Below are the code and all the weights of a small trained network. Each question names an input and a class and asks about switching units off, where a switched-off unit gives its printed mean instead of its output.

import numpy as np


def w(rows, s, z=0):
    codes = np.array(rows[::2]) - 128.0
    scale = np.full(codes.shape[1], s)
    scale[-1] = z or s
    return codes * scale


def f(y):
    return np.maximum(y, 0)


def log_softmax(a):
    a = a - a.max(-1, keepdims=True)
    return a - np.log(np.exp(a).sum(-1, keepdims=True))


def net(x, mask):
    res = np.array(x, float).reshape(1, 6) / 4 @ E
    y = f(res @ A[0][:, :-1].T + A[0][:, -1])
    res = res + np.where(mask, y, B[0][:, -1]) @ B[0][:, :-1]
    return log_softmax(res[-1] @ U[:, :-1].T + U[:, -1])


A, B = {}, {}
E = w([
[145,251,76,136,120,166,152,110,94],'x0',
[184,91,49,147,190,69,176,62,130],'x1',
[94,115,105,5,138,113,133,171,143],'x2',
[56,81,50,175,55,102,91,99,127],'x3',
[217,83,136,153,114,166,167,226,83],'x4',
[133,129,112,180,140,131,186,173,162],'x5',
],0.012)
A[0] = w([
[124,125,87,130,193,80,176,62,186,135],'neuron 1',
[101,115,147,108,124,129,121,150,130,37],'neuron 2',
[116,105,144,171,136,171,143,175,182,28],'neuron 3',
[177,120,156,147,140,142,176,155,119,27],'neuron 4',
[211,134,141,137,168,154,210,186,112,148],'neuron 5',
[84,157,160,41,140,118,131,159,180,119],'neuron 6',
[106,89,160,102,114,116,97,147,152,16],'neuron 7',
[128,111,148,133,177,113,145,100,158,90],'neuron 8',
[149,64,105,103,158,86,115,95,101,94],'neuron 9',
[126,130,168,168,138,114,123,109,125,30],'neuron 10',
[162,138,79,131,111,132,139,149,130,39],'neuron 11',
[136,110,125,135,124,139,134,127,148,35],'neuron 12',
[128,131,133,120,102,113,122,127,143,34],'neuron 13',
[102,88,112,65,116,138,104,142,116,136],'neuron 14',
[135,136,104,96,143,136,126,76,90,82],'neuron 15',
[119,115,128,113,132,131,99,133,144,32],'neuron 16',
[128,141,126,119,111,108,86,115,113,16],'neuron 17',
[113,145,149,132,111,146,116,147,106,25],'neuron 18',
[83,94,137,81,101,107,82,120,114,51],'neuron 19',
[142,106,116,92,145,111,116,128,118,42],'neuron 20',
[162,101,97,168,123,126,134,149,103,70],'neuron 21',
[128,149,147,98,176,167,129,149,137,32],'neuron 22',
[154,125,130,121,125,147,146,164,122,40],'neuron 23',
[141,249,163,70,177,145,105,86,130,124],'neuron 24',
[124,131,120,128,144,132,119,139,116,58],'neuron 25',
[114,149,128,85,132,115,122,159,136,62],'neuron 26',
[83,194,143,188,107,168,131,121,122,109],'neuron 27',
[154,176,49,107,96,149,164,134,104,119],'neuron 28',
[143,124,135,96,118,139,119,78,93,87],'neuron 29',
[133,162,148,130,85,137,118,145,153,18],'neuron 30',
[197,148,133,140,173,136,154,188,113,108],'neuron 31',
[106,138,130,138,161,103,140,141,111,36],'neuron 32',
[103,153,120,73,115,120,155,156,123,1],'neuron 33',
[113,159,110,129,76,150,127,139,85,45],'neuron 34',
[105,109,125,129,120,126,114,127,143,26],'neuron 35',
[124,155,88,121,115,139,169,134,99,96],'neuron 36',
[155,79,123,100,138,111,135,122,113,79],'neuron 37',
],0.017,0.0091)
B[0] = w([
[87,198,129,151,99,99,95,76,173,218],'neuron 1',
[147,129,144,134,136,124,134,136,114,144],'neuron 2',
[102,131,109,157,132,92,114,86,148,163],'neuron 3',
[130,103,113,138,151,131,146,118,104,179],'neuron 4',
[165,82,190,192,167,136,186,105,115,253],'neuron 5',
[171,88,130,97,118,166,132,201,98,200],'neuron 6',
[157,106,99,101,139,134,128,169,134,160],'neuron 7',
[133,158,122,100,108,154,122,132,142,158],'neuron 8',
[96,155,122,147,119,110,103,94,126,177],'neuron 9',
[116,140,88,93,113,139,114,137,131,144],'neuron 10',
[129,126,128,98,146,134,116,148,131,150],'neuron 11',
[121,128,129,128,133,140,139,103,140,130],'neuron 12',
[122,118,132,129,125,135,133,125,133,130],'neuron 13',
[124,102,128,148,98,135,133,126,77,180],'neuron 14',
[111,162,125,162,136,111,127,92,140,159],'neuron 15',
[126,121,127,135,134,126,136,125,118,135],'neuron 16',
[129,144,155,156,137,116,137,118,129,139],'neuron 17',
[114,122,101,131,144,109,131,93,140,145],'neuron 18',
[144,86,133,149,124,134,161,122,101,177],'neuron 19',
[117,136,117,159,113,141,132,100,133,143],'neuron 20',
[139,126,124,76,146,153,118,141,99,170],'neuron 21',
[129,115,129,131,117,143,125,154,141,159],'neuron 22',
[124,115,135,140,112,128,133,111,118,156],'neuron 23',
[138,145,127,113,251,113,141,123,123,231],'neuron 24',
[135,129,119,139,125,137,117,131,121,128],'neuron 25',
[139,115,95,126,105,147,132,172,101,152],'neuron 26',
[94,148,117,146,88,106,106,82,124,198],'neuron 27',
[110,145,98,71,169,141,95,146,106,196],'neuron 28',
[116,160,136,135,123,99,136,105,147,149],'neuron 29',
[121,130,101,141,139,106,132,94,116,145],'neuron 30',
[154,82,153,177,148,113,164,118,114,214],'neuron 31',
[122,142,158,123,124,128,137,132,129,130],'neuron 32',
[135,112,110,98,122,131,117,150,84,151],'neuron 33',
[101,162,124,120,141,117,108,126,167,159],'neuron 34',
[127,105,136,138,119,146,137,137,125,139],'neuron 35',
[123,128,142,88,146,140,114,137,100,164],'neuron 36',
[99,129,123,166,130,126,131,102,127,157],'neuron 37',
],0.015,0.023)
U = w([
[65,155,107,176,3,111,121,95,147,163],'0',
[129,59,119,142,142,138,158,162,103,122],'1',
[154,136,142,108,133,140,160,190,208,3],'2',
[92,172,87,73,142,133,115,168,118,190],'3',
[84,184,113,160,155,106,136,83,140,127],'4',
],0.011,0.0044)

Each question gives the input, the list of numbers given to net, and the class t.
The units are the neurons (one row each of A and B). Each row of codes is followed by its name. A weight is (code - 128) times the scale printed after its matrix; where a second scale follows, it is the last column's (A, B and U).
mask holds one flag per neuron, in row order. A switched-off neuron (its flag False) gives its mean, the last column of its row in B, instead of its output. The means were averaged over made-up inputs and are rounded, as every weight is.
A unit's drop is (log p(t) with every unit on - log p(t) with that unit switched off) / (log p(t) with every unit on - log p(t) with every unit switched off).
The circuit of an input: a set's keep is (log p(t) with only the set's units on - log p(t) with every unit switched off) / (log p(t) with every unit on - log p(t) with every unit switched off). Starting from the 12 units with the biggest drops (on a tie, the unit counted first), units are removed one at a time, each time the one whose removal leaves the highest keep (on an exact tie, the one counted first), for as long as the keep stays at least 0.8.
units of the circuit, in order: the units of the circuit, biggest drop first
unit that matters most: the unit with the biggest drop
k most important neurons: the k neurons with the biggest drops, biggest first
drop when u is switched off: that unit's drop, to one decimal
input [8,7,-1,7,4,2], class 3: units of the circuit, in order -> (neuron 28)
input [-4,-1,5,-6,-8,1], class 3: 2 most important neurons -> (neuron 5; neuron 31)
input [-4,-4,-4,3,-6,-6], class 0: 2 most important neurons -> (neuron 5; neuron 24)
input [8,-7,-3,5,8,-1], class 4: 2 most important neurons -> (neuron 27; neuron 6)
input [-3,0,-2,6,1,6], class 0: 2 most important neurons -> (neuron 24; neuron 5)
input [-1,-7,2,2,-6,8], class 1: 3 most important neurons -> (neuron 6; neuron 1; neuron 9)
input [1,7,-8,8,5,4], class 4: 2 most important neurons -> (neuron 1; neuron 6)
input [-6,-4,-8,4,3,-5], class 0: 3 most important neurons -> (neuron 24; neuron 5; neuron 6)
input [8,4,7,-8,-4,0], class 3: 2 most important neurons -> (neuron 6; neuron 28)
input [8,-4,-4,6,5,-5], class 3: 2 most important neurons -> (neuron 28; neuron 5)
input [7,-5,-4,5,8,-2], class 4: 3 most important neurons -> (neuron 27; neuron 6; neuron 34)
input [-7,5,6,-6,-1,-6], class 0: 2 most important neurons -> (neuron 9; neuron 1)
input [3,0,2,5,5,-8], class 0: 2 most important neurons -> (neuron 24; neuron 6)
input [2,8,7,0,7,-4], class 4: unit that matters most -> neuron 9
input [6,0,6,8,-4,-6], class 3: 2 most important neurons -> (neuron 5; neuron 28)
input [3,-3,-3,7,3,-2], class 0: 2 most important neurons -> (neuron 24; neuron 27)
input [-4,-2,-6,-8,-3,2], class 1: 2 most important neurons -> (neuron 1; neuron 9)
input [6,-3,6,2,1,8], class 3: drop when neuron 28 is switched off -> 0.5
input [6,-8,7,-1,-6,-1], class 3: drop when neuron 5 is switched off -> 0.8
input [-8,5,-7,5,1,4], class 0: drop when neuron 24 is switched off -> 0.3
